How the nodes are linked:
n: lm->pm, jz->ng, gq->zq, bz->mm, jf->nh, fl->hz, lb->hb, nb->zb, hq->nl, jg->bp, fp->qz, hb->ml, zf->bb, nl->tp, cz->rt, dj->qp, tr->lc, qq->nz, nh->hl, lh->gt, pm->zt, qg->sj, tp->qd, br->ph, dc->qf, rt->jg, fs->rf, fc->lt, ml->rg, mj->hm, qt->ld, cr->hn, fq->nm, mm->jl, nc->jf, md->rq, ns->pf, nq->hp, gj->ns, gt->cz, lp->gd, lc->fc, hj->pz, fr->lz, mb->dc, ch->bh, qh->qg, bp->dg, lz->dr, sq->gr, zr->dh, jp->fp, qd->fl, rz->hr, hl->jj, ft->fj, rf->bz, dg->sb, lt->jp, qp->jn, pf->nf, hr->lm, zd->mb, hm->sg, pp->hq, dh->qt, ph->bs, lj->lg, nf->rz, bd->hj, lf->lj, gz->mj, fj->zg, sr->ff, cq->nq, zb->bn, tm->cn, zq->cr, gp->tj, hz->zr, zn->br, cn->hh, ct->tl, rh->qq, nz->pp, hh->cq, dd->qh, mn->zh, qs->sf, ld->mq, tj->hc, sj->gz, zg->rh, fg->tm, sz->ft, sb->bc, dr->ct, sg->zn, jj->ms, td->mn, zl->ch, tn->zs, jl->td, hp->lh, ds->tr, lg->lp, qz->gj, bn->bf, qf->ds, rn->sr, zh->gp, mq->fq, bf->fs, gr->md, nm->gh, rq->zd, zt->mf, jn->sz, bc->bd, bh->dj, dl->zp, ms->sc, tb->nb, ng->fr, qb->zl, dp->jz, gh->mr, rg->qb, hc->rn, pz->dd, zs->lb, tl->nc, bb->sq, mf->gq, hn->qs, pj->fg, bs->lf, ff->zf, sc->pj, mr->tb, gd->dl, zp->tn, sf->dp
z: lm->ch, jz->nz, gq->jn, bz->rt, jf->zr, fl->nc, lb->ns, nb->cq, hq->lz, jg->jl, fp->tn, hb->pf, zf->sj, nl->dr, cz->bz, dj->mf, tr->lg, qq->jz, nh->dh, lh->fs, pm->bh, qg->zf, tp->ct, br->mb, dc->bs, rt->mm, fs->gt, fc->gd, ml->nf, mj->gr, qt->jj, cr->ft, fq->pj, mm->jg, nc->hz, md->sg, ns->hb, nq->bn, gj->lb, gt->rf, lp->fc, lc->lp, hj->hc, fr->hq, mb->ph, ch->pm, qh->ff, bp->td, lz->nl, sq->mj, zr->nh, jp->zp, qd->tl, rz->qb, hl->qt, ft->hn, rf->cz, dg->mn, lt->dl, qp->gq, pf->ml, hr->zl, zd->br, hm->md, pp->fr, dh->hl, ph->dc, lj->tr, nf->rg, bd->tj, lf->ds, gz->sq, fj->qs, sr->qh, cq->zb, zb->nq, tm->mr, zq->sz, gp->bd, hz->jf, zn->zd, cn->tb, ct->qd, rh->dp, nz->ng, hh->nb, dd->sr, mn->sb, qs->zg, ld->ms, tj->hj, sj->bb, zg->sf, fg->gh, sz->cr, sb->zh, dr->tp, sg->rq, jj->ld, td->dg, zl->lm, tn->qz, jl->bp, hp->bf, ds->lj, lg->lc, qz->zs, bn->hp, qf->lf, rn->dd, zh->bc, mq->sc, bf->lh, gr->hm, nm->fg, rq->zn, zt->dj, jn->zq, bc->gp, bh->zt, dl->jp, ms->mq, tb->hh, ng->pp, qb->hr, dp->qq, gh->tm, rg->rz, hc->pz, pz->rn, zs->gj, tl->fl, bb->gz, mf->qp, hn->fj, pj->nm, bs->qf, ff->qg, sc->fq, mr->cn, gd->lt, zp->fp, sf->rh
q: lm->zl, jz->qq, gq->qp, bz->cz, jf->hz, fl->tl, lb->gj, nb->hh, hq->fr, jg->mm, fp->zp, hb->ns, zf->qg, nl->lz, cz->rf, dj->zt, tr->lj, qq->dp, nh->zr, lh->bf, pm->ch, qg->ff, tp->dr, br->zd, dc->ph, rt->bz, fs->lh, fc->lp, ml->pf, mj->sq, qt->hl, cr->sz, fq->sc, mm->rt, nc->fl, md->hm, ns->lb, nq->zb, gj->zs, gt->fs, lp->lc, lc->lg, hj->tj, fr->pp, mb->br, ch->lm, qh->sr, bp->jl, lz->hq, sq->gz, zr->jf, jp->dl, qd->ct, rz->rg, hl->dh, ft->cr, rf->gt, dg->td, lt->gd, qp->mf, pf->hb, hr->qb, zd->zn, hm->gr, pp->ng, dh->nh, ph->mb, lj->ds, nf->ml, bd->gp, lf->qf, gz->bb, fj->hn, sr->dd, cq->nb, zb->cq, tm->gh, zq->jn, gp->bc, hz->nc, zn->rq, cn->mr, ct->tp, rh->sf, nz->jz, hh->tb, dd->rn, mn->dg, qs->fj, ld->jj, tj->bd, sj->zf, zg->qs, fg->nm, sz->zq, sb->mn, dr->nl, sg->md, jj->qt, td->bp, zl->hr, tn->fp, jl->jg, hp->bn, ds->lf, lg->tr, qz->tn, bn->nq, qf->bs, rn->pz, zh->sb, mq->ms, bf->hp, gr->mj, nm->pj, rq->sg, zt->bh, jn->gq, bc->zh, bh->pm, dl->lt, ms->ld, tb->cn, ng->nz, qb->rz, dp->rh, gh->fg, rg->nf, hc->hj, pz->hc, zs->qz, tl->qd, bb->sj, mf->dj, hn->ft, pj->fq, bs->dc, ff->qh, sc->mq, mr->tm, gd->fc, zp->jp, sf->zg
k: lm->mf, jz->lz, gq->hn, bz->td, jf->jj, fl->dh, lb->rg, nb->bf, hq->qd, jg->sb, fp->ns, hb->qb, zf->gr, nl->fl, cz->bp, dj->sz, tr->lt, qq->hq, nh->ms, lh->rt, pm->gq, qg->mj, tp->hz, br->lf, dc->tr, rt->dg, fs->mm, fc->fp, ml->zl, mj->zn, qt->fq, cr->sf, fq->mr, mm->mn, nc->hl, md->mb, ns->rz, nq->gt, gj->nf, gt->jg, lp->zp, lc->jp, hj->qh, fr->ct, mb->ds, ch->qp, qh->gz, bp->bc, lz->tl, sq->rq, zr->ld, jp->gj, qd->zr, rz->pm, hl->sc, ft->rh, rf->jl, dg->bd, lt->qz, qp->ft, pf->hr, hr->zt, zd->qf, hm->br, pp->tp, dh->mq, ph->lj, lj->gd, nf->lm, bd->dd, lf->lp, gz->sg, fj->qq, sr->bb, cq->lh, zb->fs, tm->cq, zq->qs, gp->rn, hz->qt, zn->bs, cn->nq, ct->jf, rh->pp, nz->nl, hh->hp, dd->sj, mn->tj, qs->jz, ld->nm, tj->sr, sj->hm, zg->nz, fg->hh, sz->zg, sb->hj, dr->nc, sg->ph, jj->pj, td->gp, zl->dj, tn->hb, jl->zh, hp->cz, ds->fc, lg->dl, qz->pf, bn->rf, qf->lc, rn->zf, zh->hc, mq->gh, bf->bz, gr->zd, nm->tb, rq->dc, zt->zq, jn->fj, bc->pz, bh->jn, dl->zs, ms->fg, tb->bn, ng->dr, qb->bh, dp->fr, gh->nb, rg->ch, hc->ff, pz->qg, zs->ml, tl->nh, bb->md, mf->cr, hn->dp, pj->cn, bs->lg, ff->sq, sc->tm, mr->zb, gd->tn, zp->lb, sf->ng

The rows follow the links: the fewer symbols apart two nodes are, the more alike their rows tend to be.

Each row is also shifted at random along 10 hidden directions that mean nothing.

Row, then node:
[ -30,    4,   28,  -51,  -26,  -47,   23,    1,   29,   49,   33,  -16,    5,  -30,   -7,   11,  -48,   -9,  -46,   28,  -31,   26,  -14,    2,   14,  -44,  -17,   -6,   22,  -73,    0,   -8,  -37,   34,  -34,   -1,   28,   23,   23,   10,   43,   44,  -34,  -71]
node: jp
[   1,   53,   -8,  -21,   20,    8,   38,  -11,   27,  -75,   11,  -11,   44,    9,  -18,  -10,  -39,  -28,   -9,    1,   20,  -20,    2,    3,   19,   13,  -34,   -5,    8,  -39,   20,   -9,  -54,   25,  -20,  -28,  -35,  -20,   20,    5,   10,    1,  -31,   29]
node: tn
[ -58,  -56,  -23,  -44,    3,  -18,   -8,   22,   26,   79,  -18,  -46,   46,   19,  -21,   -5,   -4,    7,  -34,   64,  -42,   10,   16,  -26,   40,   48,   69,   -7,   20,  -30,   60,   -8,  -52,   98,  -11,   73,  -13,   26,  -22,  -15,  -22,   21,  -39,  -19]
node: bs
[  57,   12,   62,    3,  -10,    4,  -11,   20,   -2,   -5,    3,   36,  -37,  -47,   13,   28,   -5,  -24,    4,  -16,   21,  -31,  -10,   21,  -40,  -16,    8,   -8,    4,    0,  -50,    2,  -44,  -37,   -1,  -41,   -2,  -19,   26,   -1,   56,   -9,   24,  -53]
node: dr
[-107,  -17,   23,   40,   81,  -11,   12,   50,   21,  -23,   -3,   33,    7,  -54,  -23,   12,  -24,  -18,    6,    7,    1,  -14,   -7,   18,  -60,    5,   33,  -23,    8,  -29,  -38,   -1,  -29,    7,   64,  -30,  -55,  -48,   30,  -35,  -10,  -34,  -30,  -36]
node: gq
[   0,  -28,   -8,  -36,  -25,  -12,  -14,   14,   -4,   32,  -32,  -22,   29,   17,  -15,  -12,  -19,  -21,  -26,   25,   19,  -16,  -35,   21,   14,   46,   61,  -13,    0,   -1,   24,   -1,  -35,   39,  -23,   41,   16,    2,   14,   20,   19,  -17,  -30,    7]
node: pf
[  19,    1,  -51,   13,   28,  -27,   45,    3,   40,  -51,  -24,  -26,   20,   28,  -32,   21,   -5,   -3,  -56,  -39,    2,   12,   20,   17,   27,  -52,  -37,   21,  -13,   -3,    0,  -13,   36,   33,   22,  -38,   18,   -1,   -2,    8,    1,   -3,  -36,   11]
node: fc
[  29,  -43,  -45,  -12,   33,  -42,   13,  -14,   44,  -32,  -32,    4,    5,   21,   -1,   20,   37,    8,  -37,  -48,   34,   14,  -20,   10,   33,  -26,    5,   -7,   33,  -33,  -15,    0,   56,   67,   48,  -41,   -7,   34,  -32,  -31,  -12,   -9,  -18,   31]
node: rn
[ -24,  -49,  -30,   42,   13,   39,  -27,   80,  -39,   31,  -36,  -77,   27,   27,  -12,    8,   20,    1,  -18,    2,  -30,    5,   50,    1,    1,  -36,    2,   64,  -44,   14,  -45,   -6,   21,    1,  -15,   25,   90,  -55,   13,   75,   57,  -42,    4,  -17]
node: nf
[ -52,  -75,  -42,    1,   65,  -29,   -3,   37,   27,   81,   38,  -30,   11,   -7,    0,    5,   53,   39,   -7,   26,  -76,   26,   28,  -44,    4,    4,   25,    3,   44,  -44,  -42,  -11,  -12,   75,   29,   57,    3,   27,   -1,  -51,  -22,   22,   -9,  -13]
node: zh
[ -75,   -8,  -21,   50,   29,  -25,    3,   15,  -27,   10,   68,   -5,   -7,   -5,   25,  -30,   -8,   36,   54,   33,  -23,   52,    8,  -18,  -39,  -16,  -13,  -29,    7,  -20,    9,    4,   53,   -2,   30,   76,   14,   13,   26,  -32,  -95,   11,   36,   12]
node: fg
[ -93,   56,   14,   20,   32,    4,   15,  -43,   10,  -23,  -33,   33,  -37,   22,   37,  -34,  -29,   -3,   51,   43,   27,   47,  -11,  -39,  -22,  121,   31,  -23,   28,    5,  -20,   -4,  -10,   22,  -30,  -30,    3,   12,    1,   16,   29,   30,  -36,   20]
node: gp
[  30,  -50,  -24,   25,   16,  -41,    3,   55,   -1,   -8,   70,  -14,   30,  -23,    7,   10,   12,    3,   -9,  -12,  -29,  -23,   32,   10,  -21,  -59,  -17,   -3,   14,  -41,  -13,   -4,  -18,   30,   33,   39,   -6,  -20,   33,  -46,  -14,   -1,   42,  -33]
node: lz
[  16,   40,   26,  -13,    6,   -3,   10,   14,   55,  -47,  -28,  -17,    4,   -7,    5,   36,  -33,  -43,   -3,   -9,   33,   -3,   11,  -30,   37,   48,    3,  -49,   29,  -27,  -11,   -1,  -25,   85,    2,  -17,  -11,   12,    2,    6,    2,   24,  -31,  -36]
node: sg
[   6,  -51,  -14,   18,  -10,  -35,   -2,   -8,   -8,   30,   41,   24,  -12,    6,   33,  -15,    8,   16,   -9,   35,  -36,   14,    9,    3,  -37,   41,   20,   24,   12,    0,  -13,   -5,  -28,    6,    8,   -4,   -9,    1,   -8,  -40,   35,   34,   11,  -32]
node: jj
[  54,   17,    3,    5,  -43,  -26,   17,    9,   22,  -21,   38,  -34,   -6,  -11,   -3,   53,  -37,  -20,  -52,  -38,  -23,   37,  -30,   17,   13,  -36,  -68,   -5,  -25,  -18,  -80,   -3,   58,   11,   20,  -27,   59,   11,   35,   31,   15,   44,  -26,  -53]
node: lt
[  -6,  -49,  -38,   -6,   26,    6,   -9,   17,    0,   42,  -68,   16,   19,    9,  -42,  -15,   20,    4,  -32,  -12,   31,  -63,  -17,   47,    2,   41,   75,   18,  -16,   53,    0,   -7,  -53,    9,    9,   -2,  -23,  -34,   24,  -12,   23,  -61,  -21,   19]
node: qb
[ 108,   25,  -13,  -70,  -40,  -12,   23,  -48,   32,    8,    8,    4,   12,    0,  -19,   16,   21,   -3,  -42,  -58,    1,  -40,    8,  -11,   71,  -47,  -56,   19,   26,    4,    9,  -10,  -33,    8,  -51,  -34,    3,   27,   -9,   -6,   53,   35,   -1,    4]
node: mj
[  63,  -31,  -21,   -4,  -40,   15,  -48,   -7,  -32,   42,   61,   -1,   12,  -10,   17,    4,   48,   27,   28,  -46,  -12,  -31,  -22,   -6,   28,   15,  -27,  -22,   -1,   25,  -36,   13,   45,  -20,   43,   43,  -29,    4,    2,  -47,  -82,    7,   56,   20]
node: fs
[  26,  -12,   57,   25,  -21,    2,  -28,   30,    4,   -5,   34,   -7,  -32,  -35,   40,   43,  -16,   -2,    6,   22,   -7,   29,   -6,   15,  -31,   -5,   -8,  -13,  -12,  -29,  -27,    9,   28,  -13,   64,  -22,  -37,    0,  -19,  -21,  -44,   15,   33,  -75]
node: ld
[  29,  -35,   12,    7,  -12,  -65,   32,   30,   29,  -65,   26,   -5,   14,    0,    4,   32,  -27,  -45,  -55,    9,  -27,   42,   -2,   10,  -42,  -41,    0,   -2,    1,  -50,  -11,   -3,   14,   48,   21,  -19,   41,    7,  -18,   12,   62,   32,  -37,  -41]
node: cr
[ -58,   28,   29,   -6,   34,   54,  -27,   41,    8,   51,   -2,  -42,    5,  -41,   -9,   17,   -5,   14,   36,    2,    2,  -20,   21,  -27,   39,    2,  -14,  -29,   13,  -36,  -25,    3,  -27,   18,   12,   23,  -37,  -19,   28,   -3,  -62,  -20,   19,  -37]
node: gr
[ -56,   23,   34,   -5,   25,   46,  -22,   -5,    0,    7,  -96,  -12,  -40,   -2,   -5,   13,   12,   24,   18,  -15,   61,   32,  -13,    6,   31,  -68,    4,   -2,   -4,  -18,   29,   14,   79,  -27,   15,  -42,    4,   22,  -46,   44,  -47,  -60,    4,   18]
node: dd
[ 130,   22,   -1,  -35,  -59,   11,  -18,   -2,   13,   35,  -20,  -41,  -18,   27,   -9,   41,    6,  -24,  -28,  -19,   -3,   -6,  -31,  -14,   48,   70,   14,  -15,  -17,   55,  -57,   -2,   -3,   36,  -37,   48,   69,   51,   25,   38,   23,   41,  -21,    0]
node: md
[ -17,   16,   96,  -23,  -73,    4,  -33,   19,  -27,    9,   48,  -15,  -11,  -48,   26,   29,  -66,  -24,    2,   37,   -3,   36,  -55,   29,  -31,  -45,  -24,  -31,  -27,  -70,    0,   18,   32,  -51,   23,   -1,   -8,   -1,   -4,   29,  -33,    6,   16,  -78]
node: zg
[ -50,    3,   -8,  -13,    2,   35,   -8,   -2,   13,   40,   -3,  -29,   29,    5,  -11,   -6,  -17,   10,  -13,   32,  -23,  -12,    8,   -6,   32,   65,   -1,   16,  -10,   -8,   -2,   -6,  -44,   15,    5,  -11,  -54,  -23,   -2,   -6,  -21,   13,  -25,  -17]
node: ds
[ -40,   10,   19,  -13,   25,  -35,   -4,  -18,    9,    7,   45,   43,  -13,  -39,   11,  -20,  -16,   20,   46,   19,   29,    9,  -58,    8,  -25,   14,   29,  -80,   37,  -37,   33,   13,    2,    8,   48,   49,  -68,   41,   22,  -79, -122,   -5,   20,   20]
node: tm
[ -41,   25,   43,  -50,   -8,   37,    0,   -7,   20,   17,  -47,  -32,   12,  -23,  -57,   26,  -22,   10,  -31,   -2,    6,    1,   10,   11,   54, -122,  -29,    0,  -32,  -27,  104,    8,   37,  -35,   16,  -11,  -45,   21,  -57,   18,  -92,  -31,  -11,  -11]
node: lg
[ -20,  -39,  -38,   41,   69,   29,  -21,   29,    3,   68,   49,   -5,   -4,  -32,    0,   12,   64,   51,   24,  -29,  -55,  -30,   28,  -31,   -1,   33,  -18,   12,   13,   19, -115,   -8,   -9,   -2,   57,   13,  -44,  -28,   37,  -63,  -43,    5,   28,   -8]
node: bp
[  23,    5,    7,  -16,  -19,  -21,    9,  -34,   14,   19,   42,   20,  -27,  -15,   16,   21,   24,    5,   -9,  -19,  -46,   23,   -1,  -39,    5,   -9,  -40,    3,   25,   -3,  -56,   -2,   17,   -4,  -14,  -18,   22,   32,  -10,  -12,   40,   64,   -9,  -20]
node: sb
[  17,   29,   44,  -28,  -36,   70,  -51,  -13,  -30,   78,   -5,  -28,  -34,  -22,   10,   24,   15,   35,   16,  -13,    8,    5,  -46,   10,   40,  -20,  -44,   15,  -20,   -9,  -58,   14,   41,  -73,    3,  -27,   -4,   13,   -1,   34,  -39,  -11,   29,  -13]
node: sr
[  58,   -5,   -3,   64,   53,   31,    4,   93,   40,  -86,  -51,  -61,   15,   10,  -30,   67,  -11,  -30,  -31,  -10,   13,  -13,   45,   23,  -11,   -8,   16,   -4,  -51,   21,  -12,   -3,   12,   45,   79,    1,  -10,  -27,    5,   13,  -49,  -45,  -11,  -26]
node: bh
[  60,  -64,  -38,    4,  -12,  -59,    0,  -27,    6,  -12,   18,   61,    0,   17,   11,  -10,   24,   -8,  -16,   -3,    2,  -18,  -49,   24,  -42,   90,   67,  -24,   10,   46,  -13,    2,   -3,   29,   39,   17,  -26,   19,   -2,  -67,   -1,   16,  -15,   32]
node: dh
[  98,   53,   21,   -6,   -1,   67,   -8,   -6,  -14,  -50,   42,  -22,   -1,   11,   33,    3,   25,    3,   39,   10,   -7,  -20,   24,  -16,    5,   17,  -56,   31,    3,  -18,  -24,   -1,  -45,  -39,  -26,  -23,  -30,   -6,   -9,    7,    8,    7,   47,   34]
node: hh
[ 126,    8,   37,  -34,    0,   34,  -24,  -24,   23,  -24,  -72,   34,  -36,    5,   16,   25,   39,  -12,    1,  -25,   77,  -50,  -20,   20,   22,   46,   43,    5,   26,   17,  -10,    2,  -50,    0,    5,  -76,  -59,   18,  -37,  -13,   40,  -30,   17,   10]
node: bf

From each start, follow one symbol. Which node do you reach?
Answers are names.
new walk
[  76,   70,   10,   -4,   33,   53,    9,   -4,   13,  -93,  -15,  -34,    8,   37,    6,   -5,    2,    2,   45,   41,   38,    1,   26,  -11,   12,   12,    2,  -14,   -1,  -15,   90,    2,  -25,    7,   -2,   32,  -50,   33,  -33,   -3,  -91,  -24,   30,   79]
q	mr
new walk
[  50,  -55,  -19,   19,  -46,  -43,  -16,   19,   -9,  -30,  102,  -12,   39,    2,   28,   15,    4,  -18,    0,   11,  -55,   12,   -4,  -11,  -25,   32,  -12,  -38,   -2,  -17,   -5,    8,   34,   40,   59,   64,  -25,    2,  -12,  -56,  -63,   47,   20,  -14]
q	zr
new walk
[  79,   31,  -28,    1,   -7,   62,  -11,    8,  -21,  -39,  -39,  -33,   25,   47,  -21,    0,    0,  -24,   -1,  -11,   33,  -44,  -45,   28,   13,   97,   19,   12,  -47,   62,  -45,    1,  -24,  -15,  -14,    5,   15,  -24,   33,   49,   15,  -38,  -26,   75]
q	lb
new walk
[  -3,   29,    1,  -39,  -10,    2,   16,   -6,    5,   17,    2,  -21,   17,    1,  -28,   -6,  -25,   -5,  -19,   14,   -9,   -1,  -28,   10,   16,   -6,   -4,   -1,   -3,  -14,    5,   -6,  -25,    2,  -32,   19,   22,   15,   27,   25,    7,    2,  -30,   11]
k	ns
new walk
[  42,  -45,  -33,   40,   27,  -38,    4,   11,    7,   26,   38,   22,  -36,    5,   31,    1,   24,   30,   -8,   10,  -12,   13,  -20,   27,  -45,   65,   31,   12,   11,   14,  -86,  -12,  -18,   19,   38,   -5,    3,    9,   41,  -52,   16,   21,   10,  -20]
q	sc
new walk
[   5,   -4,  -31,   32,    7,   29,  -17,   -2,  -26,  -16,  -13,  -11,    1,   34,   29,  -25,   36,   18,   44,   -4,   11,    1,   47,  -27,   16,   16,   -8,   21,    5,   22,   17,    0,   21,   -1,  -15,    7,   10,  -10,  -23,    9,   -1,  -11,   42,   37]
k	rt
new walk
[  78,   32,   30,  -69,  -17,   16,   -1,  -65,   27,   13,  -15,   38,  -32,   -6,  -15,   17,   30,    4,  -15,  -16,    7,  -20,  -50,   -6,   26,   25,    4,  -10,   17,   23,   -6,    5,  -12,  -29,  -11,  -30,  -40,   61,  -35,  -20,   -5,   22,  -22,   40]
n	bd
new walk
[ -78,   -3,  -37,   -7,   31,  -36,   34,   -4,   14,  -10,   18,    0,   36,  -15,  -44,   -6,  -17,   13,  -17,  -27,   -1,   10,  -20,   10,   16,  -75,  -22,  -31,    0,  -23,   31,    1,   50,   14,   32,   27,   -3,    4,   22,  -24,  -75,  -15,  -25,   28]
q	lt
new walk
[ -86,  -28,  -29,   12,  -28,   -3,   -7,   -4,  -29,   64,   58,  -14,   23,  -23,  -14,    2,    4,   25,  -18,  -41,  -72,   19,    1,  -12,   14,  -53,  -77,   27,  -24,    2,  -63,    2,   75,  -39,   13,   -3,   32,  -34,   17,    8,   -6,   27,   -5,  -33]
n	lg
new walk
[  -6,   13,    9,    2,  -15,    3,  -17,  -12,    9,  -17,   17,   -2,   14,   -4,   30,   -9,  -17,    4,   43,   15,   30,   -6,   24,  -29,   31,   40,   -3,  -50,   27,  -19,   68,    7,   -5,   41,   23,   27,  -71,   10,  -26,  -50,  -94,   17,   36,  -11]
n	bz
new walk
[  28,   43,    4,  -82,  -47,  -58,   50,  -71,   26,  -34,  -34,   42,   16,   30,  -17,  -33,  -53,  -46,  -40,   17,   46,   -1,  -49,   12,   16,   33,   37,  -18,   28,   -8,   80,   -7,  -64,   38,  -88,  -17,   28,   41,   -1,   23,   90,   29,  -65,   35]
k	ml
new walk
[  13,    8,   12,  -22,   15,  -64,   31,  -28,   34,  -56,   25,   44,   -8,   -5,   34,  -13,  -11,  -14,   13,   13,   32,   18,    1,  -17,  -12,   -7,    5,  -29,   68,  -70,   37,   -8,  -39,   55,   -9,  -24,  -21,   34,  -13,  -44,   29,   30,    6,    0]
q	cn
new walk
[ -25,  -17,   43,  -16,   22,   32,  -15,   40,   -3,   10,   15,  -18,   23,  -26,   -7,    6,  -15,   -1,   -7,   58,  -15,  -11,  -16,   31,  -32,   -8,   23,   15,   -9,  -62,    6,    0,  -54,  -19,   24,   -6,  -58,  -24,   -6,   -9,  -15,  -34,   -2,  -27]
q	hn
new walk
[ -49,   -7,    5,   32,    0,  -12,   -5,   43,  -18,  -19,   47,  -36,   29,   -5,   27,  -21,  -47,    1,   19,   53,    5,   23,   19,   16,  -21,  -16,   -3,  -16,   -9,  -61,   47,    0,   -7,   19,   23,   42,  -20,  -28,   20,  -12,  -58,  -14,   32,  -37]
z	nz
new walk
[ -27,   -1,   -3,  -11,  -35,  -28,  -12,  -29,  -19,    5,   20,   64,   10,  -27,    7,  -14,  -29,  -32,   -2,  -51,   33,  -36, -100,   33,  -20,   92,   12,  -36,    4,   21, -104,    5,   -7,  -13,    8,  -42,   -1,  -46,   70,   -4,   59,    2,  -35,   -2]
k	qb
